Here is a tiny trained network, its code and every weight. The questions are about switching its units off for an input and a class, where a switched-off unit gives its printed mean instead of its output.

import numpy as np


def w(rows, s, z=0):
    codes = np.array(rows[::2]) - 128.0
    scale = np.full(codes.shape[1], s)
    scale[-1] = z or s
    return codes * scale


def f(y):
    return y / 2 * (1 + np.tanh(0.7978845608 * (y + 0.044715 * y**3)))


def log_softmax(a):
    a = a - a.max(-1, keepdims=True)
    return a - np.log(np.exp(a).sum(-1, keepdims=True))


def net(x, mask):
    res = np.array(x, float).reshape(1, 8) / 4 @ E
    y = f(res @ A[0][:, :-1].T + A[0][:, -1])
    res = res + np.where(mask, y, B[0][:, -1]) @ B[0][:, :-1]
    return log_softmax(res[-1] @ U[:, :-1].T + U[:, -1])


A, B = {}, {}
E = w([
[155,31,176,203],'x0',
[88,183,78,190],'x1',
[213,115,200,103],'x2',
[1,182,162,180],'x3',
[105,117,35,198],'x4',
[107,142,110,197],'x5',
[189,177,131,115],'x6',
[165,150,99,159],'x7',
],0.0069)
A[0] = w([
[115,103,60,68,66],'n1',
[188,160,43,164,109],'n2',
[162,147,82,118,143],'n3',
[92,106,74,123,130],'n4',
[170,175,121,165,255],'n5',
[160,121,106,189,49],'n6',
[116,111,81,154,176],'n7',
[59,169,176,117,152],'n8',
[187,138,255,49,166],'n9',
[140,171,97,86,8],'n10',
[85,97,161,171,74],'n11',
[109,118,140,148,22],'n12',
[139,215,109,137,198],'n13',
],0.017,0.0057)
B[0] = w([
[149,173,145,41,147],'n1',
[84,59,77,139,176],'n2',
[56,72,159,90,153],'n3',
[173,198,119,103,157],'n4',
[158,134,10,140,174],'n5',
[190,130,144,140,142],'n6',
[188,161,90,141,162],'n7',
[49,158,82,151,183],'n8',
[162,34,55,86,250],'n9',
[154,139,250,182,139],'n10',
[49,130,144,231,153],'n11',
[109,159,176,137,125],'n12',
[79,172,75,108,178],'n13',
],0.026,0.016)
U = w([
[105,149,117,49,105],'0',
[77,111,183,147,20],'1',
[135,142,101,238,122],'2',
[89,113,252,138,2],'3',
[85,87,38,97,189],'4',
[1,63,172,194,76],'5',
[23,170,50,129,173],'6',
],0.0068,0.0083)

Each question gives the input, the list of numbers given to net, and the class t.
The units are the neurons (one row each of A and B). Each row of codes is followed by its name. A weight is (code - 128) times the scale printed after its matrix; where a second scale follows, it is the last column's (A, B and U).
mask holds one flag per neuron, in row order. A switched-off neuron (its flag False) gives its mean, the last column of its row in B, instead of its output. The means were averaged over made-up inputs and are rounded, as every weight is.
A unit's drop is (log p(t) with every unit on - log p(t) with that unit switched off) / (log p(t) with every unit on - log p(t) with every unit switched off).
The circuit of an input: a set's keep is (log p(t) with only the set's units on - log p(t) with every unit switched off) / (log p(t) with every unit on - log p(t) with every unit switched off). Starting from the 12 units with the biggest drops (on a tie, the unit counted first), units are removed one at a time, each time the one whose removal leaves the highest keep (on an exact tie, the one counted first), for as long as the keep stays at least 0.8.
circuit, biggest first: the units of the circuit, biggest drop first
top k neurons: the k neurons with the biggest drops, biggest first
drop of u: that unit's drop, to one decimal
input [-4,8,-7,-6,8,-8,8,-2], class 6: circuit, biggest first -> [n9]
input [-7,-6,-2,-2,-3,1,-2,1], class 0: circuit, biggest first -> [n2 n1 n5]
input [7,8,-2,0,3,-1,3,2], class 2: circuit, biggest first -> [n9 n6]
input [4,6,-6,2,3,3,-1,-1], class 2: circuit, biggest first -> [n7 n6 n9]
input [4,4,-6,-8,-3,3,-4,-4], class 2: circuit, biggest first -> [n9 n13]
input [7,7,1,8,4,0,7,1], class 6: top 4 neurons -> [n13 n8 n10 n5]
input [-2,-4,-1,3,-4,7,1,-8], class 6: top 2 neurons -> [n8 n2]
input [-1,5,3,2,4,1,2,0], class 6: top 2 neurons -> [n9 n13]
input [4,2,7,8,-7,-2,-7,4], class 5: top 2 neurons -> [n11 n5]
input [3,5,-7,-6,-6,4,-4,1], class 2: top 3 neurons -> [n9 n13 n8]
input [8,6,6,-1,7,7,0,4], class 2: top 2 neurons -> [n9 n6]
input [8,7,3,3,0,6,-6,-5], class 5: top 2 neurons -> [n11 n5]
input [-5,-2,-7,3,2,-8,-2,-3], class 6: top 2 neurons -> [n8 n9]
input [4,0,8,8,5,4,-7,-1], class 5: circuit, biggest first -> [n11]
input [6,0,-2,0,-4,-3,-5,5], class 5: drop of n9 -> 0.2
input [2,6,-7,0,1,4,-1,-1], class 6: drop of n13 -> 0.1
input [-1,-4,-5,-8,5,-4,-1,0], class 0: drop of n1 -> 0.4
